Each row has a class, written after it.
[  8 -14  -4  24  13  27  73   8  60  31  -8  12  23 -15  11  17  52 -56
  -3  21  16  22 -44  17  25  19   6 -15  50 -19  37 -20  21 -19 -78  30
  27   6  -6 -39   0] | k141
[  8 -12  29 -16  -9  23 -30 -10 -47   5  16 -20  24 -32 -12 -25   7 -19
  -7 -45  33 -15 -10  16 -21   1   1 -19  16  37 -42  16  12  25   1  -4
 -31  35 -20  -1  -4] | k34
[ 48 -72   6   4   4 -29  60  19  -1   6  -7 -51   0   3   5 -28  57 -26
  -9 -28  51  -4 -10  18 -19  -9   7 -24  40  -7  44 -18  -5  25 -31   7
  17 -30  -9 -11  -3] | k626
[-18 -45  12  -3  -1   6  19  19 -16  10  33 -59  10  -3  -7 -13  86 -44
 -23  -3  27  21 -24  -3 -17   8   8 -17 114  42  24 -26  39   1 -26  24
  21 -18 -28  -5  25] | k387
[-18   6 -23   0   1 -18  61  -4  42  18 -18  31  30 -44  -6  -6  30 -20
   9 -20   9   1 -40  17   3 -34 -13   3  54  -6  15  -5  43   2 -85 -13
  19  10 -31 -28  19] | k951
[-48  22 -14  17   1  -7  57  19  30 -20   6   4  -6   4   6  -6  42  19
  13 -40 -20   4 -32  21 -23  22   6 -33  71  52  13  31 -22  -3  16   4
   8  44 -15 -25 -14] | k387
[-17 -18  -1 -25  -2  19  21  -3  44   6   0 -22   9 -26 -25  25  36 -11
  -5 -20 -14 -25 -10  25   5 -25  -7 -39  37  18  28   8  10 -10 -20  24
   2 -10   0  -2   3] | k257
[  0  61  -6 -21  -4  42  11   1   9   0  30  15  21 -10   9 -21  20  -5
 -11  10   2  21 -44 -22  11 -18   2 -28  62  13   5  21  77 -26 -44 -24
   7  13 -37 -17   0] | k257
[-17 -13   1 -13  19  46  62   4 -11 -42  19   5  11  15  -9  10 -22 -58
   7  -3  12 -38 -13   0  -9 -24  23  14  71  23   6  23  17  -3 -36  22
  -5 -14  19   7  15] | k951
[ 28  27  18  12 -34  15  16  -3   9   6  29 -29  12 -46  15  29  18 -27
   4  -8  10  14 -17  -9  -1 -11   9  -6  59  50  19   0  46 -16 -73   1
   9  18 -24 -42  -6] | k881
[ 11 -10  -7  -9  -2  -4  70   1   3 -30  25 -37  24   6  23   4  63 -19
 -41  11  41 -15 -26 -13  -8  -5   5   1 102  20  26  -7  53  -8 -27   0
  11  -6   4   8  14] | k387
[  9 -48  15 -14 -20   7   9 -12  27  -5   9  -6 -24 -20  33  -5  22 -31
  -4   8  72 -12 -16 -21  11   5  18 -23 -13  13 -28 -24  59  45 -10  -6
 -29   1   3 -19  23] | k141
[ 15 -14   0  -9 -11   4  32   7 -10   4 -25 -18  23 -17 -28 -13  65 -27
  28  11 -18  -7  14  39 -61  15  -1 -16  10   1  27 -14  19  -9  -8  16
   0  -8  -5  26  26] | k951
[ -3  18  21  -5  -8   3  -7  19 -50  30 -19   4 -11 -11  -4  -3  11 -12
  19 -56   6  16 -12 -48 -52 -22 -13  18  18  15  -6  -2 -46  59   4   8
 -12  27 -24  -7 -19] | k626
[ 46  37  23  41 -10  25  55  19  24  -9  12 -12   8   5   8 -32  46 -43
  24 -65 -56  20  26  -8   5   1  13  38  12   0  24 -23 -44 -19  -6  -9
  -1   3  19  -3 -21] | k141
[ -5 -33  15  -1 -34  18  16  32  51 -10  42  -9  22  16  -2  -5  18 -51
 -10  -4 -44   3 -15 -23  10   8  -1 -15  42  19  38  17   2  -1 -36  20
 -35   2   0  10  -1] | k951
[  1  27  -4  -8   1   1  15 -10  23 -25 -63 -13  34 -16 -12  12  50 -22
  -5  -4 -39 -20 -32  10  10  -7 -19  16  37 -16  21 -28   0  -7  14  31
  12  -5 -15   8  26] | k807
[ 43 -54 -11   2 -20   2  70   3  23   5  47 -11  35 -14  -5 -26   6   6
 -17  11  31 -33 -13  21   3 -21   4  -1  30 -20  39  -3 -20 -17 -55   6
  -7  13   4   4  -5] | k141
[-50  55  41  -4  -8   8 -19   8 -50 -21  24  -7  25  37 -14  25   1  -2
  -2 -10  41  21   6 -22 -42   4 -30  -1  41  54 -23  36 -31  47  -6   1
 -32  43 -37 -17 -21] | k34
[-37  85  -5 -12   3  -8  90   6   1   7  -4  28  38 -35  12   6   6   5
 -21  -3  55 -10 -57  15 -32   3   2  -1  40  40  32   9  52   8 -51  18
   7  37  22   5  14] | k881
[  5  -8  19  27 -30  33  50  18   4  -8  31 -13   0  -7  10 -61  19 -22
 -17   3 -32  -9   1  19  24  10   1   8  -3   9  34 -10  28 -17   1  52
  15  -3   8   4   6] | k807
[ 36 -25  18  25 -19  13  49   3   3  35   2 -44 -32 -21  17   9 -21  23
 -16   8 -30 -61 -39  18 -20  14  14  -3   4  13  43  18 -33  13 -33  28
  11  27  -8  -1  -6] | k881
[-17 -36 -25  20  -2   3 102 -36 -16  26  21 -17  28   5   6   6  19 -12
 -28  40  32  -4  -3  34 -11 -17  -6  41  45   0  41 -17  18  -6 -43  12
   5 -13 -35  -9  -1] | k387
[ 16  -1   1  18 -27  33  66  -2 -48  20 -10   5  -6 -26  29   2 -12 -29
 -18 -24 -50 -14  -5 -17 -22 -27  -6  30   0   5   9  28 -18  12  -4  20
  -3  -2  -7   2 -11] | k387
[-23  39  -2  23   6  18 -10 -16 -36  -2 -13   7  17  31 -12   1  14 -71
  50 -30  36   6  20  -4 -15   0   8 -14 -29   8  -5  24 -62  16  33  -8
 -58 -10 -33 -37   9] | k34
[-27 -16 -13 -27 -11  26  51  23 -37  47  14  -9  13 -26  35   4  50 -28
  -7 -11   5  27 -48   2 -19  12  -1 -19  45 -19  17   8   8 -19   0  33
   3   2   7 -10   9] | k257
[ 44 -53  -1  -3   1  22  56 -25  24 -27  11 -16  28 -20 -40  10  40   4
 -36  12 -10 -51  -6  41 -12 -11   2  17  38   6  36 -21  24 -24 -35  12
   8   9 -13  23 -11] | k881
[ 30   9  41   0 -32   3  53   5 -14   8  19 -26 -14  31 -22 -60  11  -7
  -9  17  47 -28  18 -19 -26  -1  -2  13  20  -5  54 -15   2  15 -18   2
 -17 -12 -39   3   6] | k34
[ -5 -17   2   3   2 -12  14 -11  10 -34  -4 -39  11 -28  12   8  -2 -22
 -20  -7  30 -22 -37  11  -1  -2   4   8  87  39   7   1 -38  -1 -54  29
  -6   4 -19 -14  27] | k141
[-45   0  13   5 -45  23  60  -7  12 -41  33   0  11  37 -19 -36 -14   4
  12  18 -26 -26 -44   1   7   3   7  30  84  -6  -5 -21   1  -9 -10  13
  -9  25 -52 -10   6] | k807
[-31  53   6  -8  -7  35  71  -3   6  34 -20 -11  11  -9 -36 -42 -28  -8
  -6  -4  -6  -6  37  38  -8  12   1 -19  -7   9  48  14 -45 -30  -4  21
  -1   1  27 -31 -12] | k141
[-26  31 -13  -3  -3  38  63   5   4 -12  14  35  -6 -15 -16 -10  36 -14
 -19  36  24  17 -21 -19  -6  -9  -5 -18  58  13  45  15  32 -15 -24  42
   4  -6 -45 -26  15] | k881
[  2  10  13 -33  38 -15  24  16 -36  18   9  -2  18  11 -36 -33 -15  -8
 -36 -50  86 -19 -21 -11 -15  -1 -15 -12   3 -17  20   6 -39  49  23 -27
 -26  -2   0  26 -11] | k34
[ -7 -28 -10  13   0 -22  54 -13  -2  13  11   6  34   1  36 -34  32 -17
 -22   7  55  11 -31  31 -10  -4   3  14  44   3  17 -23  48 -11 -82   3
  16  -7 -13 -21   8] | k257
[ 25 -16  10 -27  30  20  10  17  11   2   1 -22  37  -9 -37 -12  54  -7
 -31  22  20   1 -58   5 -13  -8   7  -5  61  10  35 -41  55   5 -45  -9
  29   6 -25  34  25] | k141
[ -5   4  29  -8 -14  17  40  21 -24 -49   4  -9  -7  20 -26   8  17 -17
  -1   8 -22 -25 -10   6 -17  19   0  14  17  24   3   7  -4   2  15  26
   2  15  -2  19  15] | k387
[-18  -2  -8  -8 -19  18  44   0  27   4   0  50  45  16 -30 -17 -11 -11
  30  -9 -20 -25  -4  33  -3 -29  -1  21  16  -4  16  29 -48  -6 -32  39
 -31  24   7  -3 -12] | k881
[ 25  25  -3 -23  31  12   2 -19  13  10  -1  26  36  -8  -3  -7  14  -2
  18 -30  36  14  -5  41 -27   3 -11   2  -3  21  -9   4  32  14  -9 -29
 -18  30  -9  21 -41] | k257
[ -1 -11   4 -32  -9  15  23 -12   2  23  -8 -12  17 -19  -5 -13  71 -19
 -21 -16  33 -35   3   2 -18  -5 -25  16  35 -13   7   3  12  -3 -15  -3
  -8  36  -7 -13  -6] | k34
[ -6  27 -15  16  28   9  54  -4 -26  18  20 -27   5  48  75   8  21 -35
  12   5  25  17  14 -15 -12  -3  -9  53  19   1  14  32 -21  35  -2 -10
 -25  -4   8  -7  -6] | k951
[-13 -18   7   0 -20  53  38 -16 -16 -18  18  -4  14   3 -11 -47  -8 -27
   5   7 -24 -30 -12  17   6 -37   1  11  47   0 -24   6  25  18  -8  43
  -8 -19 -30  25  15] | k807
[ -6 -43  11  59  35  19  60   5 -13  -8   0  26   9  11  32  -3  16 -24
 -15 -50  -3 -16 -34  -3 -20 -27  11   6   9  48  17  14 -12  80 -14  21
 -13  17 -23 -20  -7] | k951
[-36  26 -18  25  23   4  37 -13 -27 -53  -6  32  13 -10  51 -16  10 -26
 -44 -38  29 -17 -28 -17 -17 -28 -10  16  -1  45 -19  15  40  51   9   2
  -4   1   6  17   5] | k807
[-14  -4 -21  17 -13  16  78  -3   9   9   7 -39   7 -18  49 -32  24 -47
  -6 -50  -3 -50 -24  15 -25  -7   1 -27  67   5   2  39 -23  14 -15  25
  -5 -11  22  10  -5] | k807
[ 16   6   8   3  28  26   6  17 -40   2   9   3  13  -2 -10  -1  -6   8
  -4 -19 -31  15 -27   2 -34   5   1  28   4  -1 -20  -6 -38  21   4  -5
   5  21   0  53 -12] | k141
[  -4  -60  -27   60   28   -8   65    3    2  -12   -1   21    3    7
    8  -29   48  -34  -26    2   17  -20   11   42  -25  -14  -35   25
   10  -11   24   35  -78    3 -104   20   39    4  -25  -29  -12] | k141
[ 39  -3   8   3 -14  -1  65  -2 -25  -1   4   7  24   7  -6  23   4  -1
 -16   6  53 -44 -36 -23 -33  12  -9  -2  31 -37  39   5 -49   4 -12  -2
 -26  36 -27 -14 -19] | k34
[-12  51 -13 -48   1  17   9   5   8  -7  17  18  19   3  20 -26  -2  36
  -9  -6  27  11  -3 -31 -40 -23  -8  14  40  37  11  23   6  19  20 -16
 -34  39  13  33 -19] | k141
[-18  31  12  -1 -18   1  46 -18 -14   8   0  22  35   4 -13 -22   5   0
  23  -7  46 -11  -5  47 -56  29  -5 -10  29  20 -33  20   1  14 -55 -15
 -12  59 -14 -29 -32] | k881
[-16   3   5   6  -7  36  74 -18 -25 -46  37 -30  29  12 -13  19 -14 -15
 -18 -14  -4 -24  -1  38 -15   0  21  -2  47  41  -5  25   5 -19 -22 -13
  -9   9   7 -11 -22] | k881
[-21 -13  12 -23 -10   1  -3  -4 -20  10  -9   9  36   8  21 -22 -65  27
 -23 -36  18  48 -20  10  16   8  27 -17 -10  46 -14  -6  23  22  38  -2
 -36  32  25 -35 -39] | k626
[-66  58   1 -10  -7  36  52  -7 -12   8 -11  24  13  -5 -13  19  22 -28
 -27  13  14  11 -32 -45 -39  23  -8 -18  97  -7 -32  -4  29  -3 -53  20
  12  25  -1 -16 -14] | k626
[ -9 -52  -9  37   4  19  55 -12   1 -31  54  10  43  -1   2  38  24 -17
 -26 -38 -62 -25 -21  15  11 -11  -8  22 -14 -17 -54   8  -3  27 -21 -28
 -24  23   9  37 -13] | k951
[-14 -18  11 -41  -1  16  31  15 -24 -14  -7   7  10   2 -26  -2  33 -18
 -26   2  51 -37   9 -20 -19 -11  -6 -17  33  17  28   5   6  11  27  38
  -5   9  30 -12  10] | k387
[-42 -52   2 -25 -27  -3  59   9 -11 -40   9  50  22 -22  -9  19 -54 -22
 -50  -9  13  -4 -23  14  41   1 -16  15  17   5 -14  21   2 -23 -32  28
   3  25  26 -41 -15] | k387
[-47   3  18  11   8  15  28  16   5  34  11 -34  29  16 -18  28  23  -4
 -44 -10 -19 -14 -22  -5 -25  12 -10 -14  76  13  27   5 -41   4 -32  42
   7  11  20  19 -13] | k34
[ 33  39  15 -13  22  28  65  -9  -8 -10 -22 -18  13  -4   0  12  34 -28
   1   3  54   1 -11  20  -4   5   0  10  78   9  34   3  37 -29 -30   0
  25  12 -27 -44 -14] | k34
[-28 -77 -17 -13   2 -22  33   2  -8 -14  10   7  17 -20  22  -1  42 -12
   2 -43  29  20 -26  12 -56   1  -5   2  78  33  -7  -5  -3  38   3  11
 -33  15 -25   7  -5] | k951
[  1  46  11  19 -13  18  25  -5  22   0  11 -34  -1   2  -8 -44  32 -51
   1 -11 -34  34   7  -6  15  10   6   9   2   3   5 -21   6   1 -16 -25
 -18 -39 -33  17  25] | k141
[-34  43  17 -35  19  46  18  -5 -31 -15 -23   3 -21 -38 -24   0 -12 -39
 -31 -29  12 -32 -23 -10 -11   2 -11 -11  47  24  -3  26   1  -7 -13  23
  11   3  -9 -21   7] | k257
[ -7  -6  11 -23  -1   4  33  31 -13   8   4  30  25   2   4   6   5 -38
 -17 -27  35  -6 -21 -11 -20  -5 -21   1  32 -18 -10  30  -7  12 -49  13
   1  16  33  13 -20] | k34
[-20 -90  14   6  -2  28 -11  23 -17   1  23 -12  -4  15  -9   0  52 -43
 -34 -12  -1 -46 -33 -20 -10  -8  -2   6  29   7  15  13 -21   7 -36  18
   6  28 -14 -17   6] | k34
[ 24 -62   4  11  11 -15  35  21   2  20   0  13   9  19  27 -28 -16   9
 -14  -5  16 -21 -15   8  15  -5   1  -5   0 -29   8  14 -17  27 -37   9
  11  12  30 -27  -7] | k951
[-37  -6  16 -47 -26 -16  39   9 -30  17 -14   7  22 -31  13 -23 -15   3
 -27 -62  56 -11 -48   4 -41  -1 -11  -4  32  42  11  23  -6  40  10  -1
 -41  49 -12 -14 -13] | k34
[ -8 -39  14 -23 -19   2   1 -12 -46  -3   3  -4  45   5   0 -12  26 -19
   2   6  51   1  -1  38 -17   0 -12  29   8  15  -9   4   0   6  -6  19
 -35  33 -25 -17   4] | k34
[ 28  27  19   0 -11  16  41  -1   4 -38  19 -22  16 -10  19   9  38 -11
   2   3  30   0  13  -3   0 -18   0  -1  24  24 -10   0  26  16 -17  13
 -10   0  13   7  15] | k141
[-48  95  17 -32  28 -16  30  22  39 -31  -9  32 -13 -10 -23 -28   6  -2
  20 -67  36   0 -19   5 -30  -2  -7   1  68  60 -26  17  29  39 -35 -11
  12  21  17  26  -3] | k881
[ 21   7 -17 -27  -6  19  31 -18  18   6   9  26  16 -13  33 -34  20  14
   0  28   6   8 -21  -6 -33 -27 -18  40  66  14   2  17  74  21 -44  -9
 -19  30 -53  27  -5] | k951
[-14  -2 -15  11  14  -3  16  -4 -44   1  25 -23  33   4  29 -24   0  29
   3 -26  32   5 -50  21  -8  -1  14 -29  38   6 -34  -2  10  28  30 -23
   4  24 -12 -10  -5] | k807
[  0 -36   9 -36   6   0 -15   1 -12  -2 -18   5 -16 -17  10 -29  14  11
  -6 -18  41  38 -11  13 -21  44   7 -33  38  25 -24  -3   6  28  55  29
 -29   7 -11  -9 -13] | k881
[  2 -41   2  -8 -27  26  92   9 -11   0  25 -16  -9   2   6 -45  14 -18
 -13 -36 -14 -18 -23  17 -27 -23   9   9  25  10  28  23  23   4 -11 -21
 -10  -6 -35  17 -12] | k34
[-25  24   1   1   2   5  84   7  54  -1  17   0   7  10  -4  -6  15   8
   9  -5  -4 -36 -13   7  21   7   5  21  51  -3  42  -6  -9 -13 -15  17
  -4  31  21 -20   8] | k951
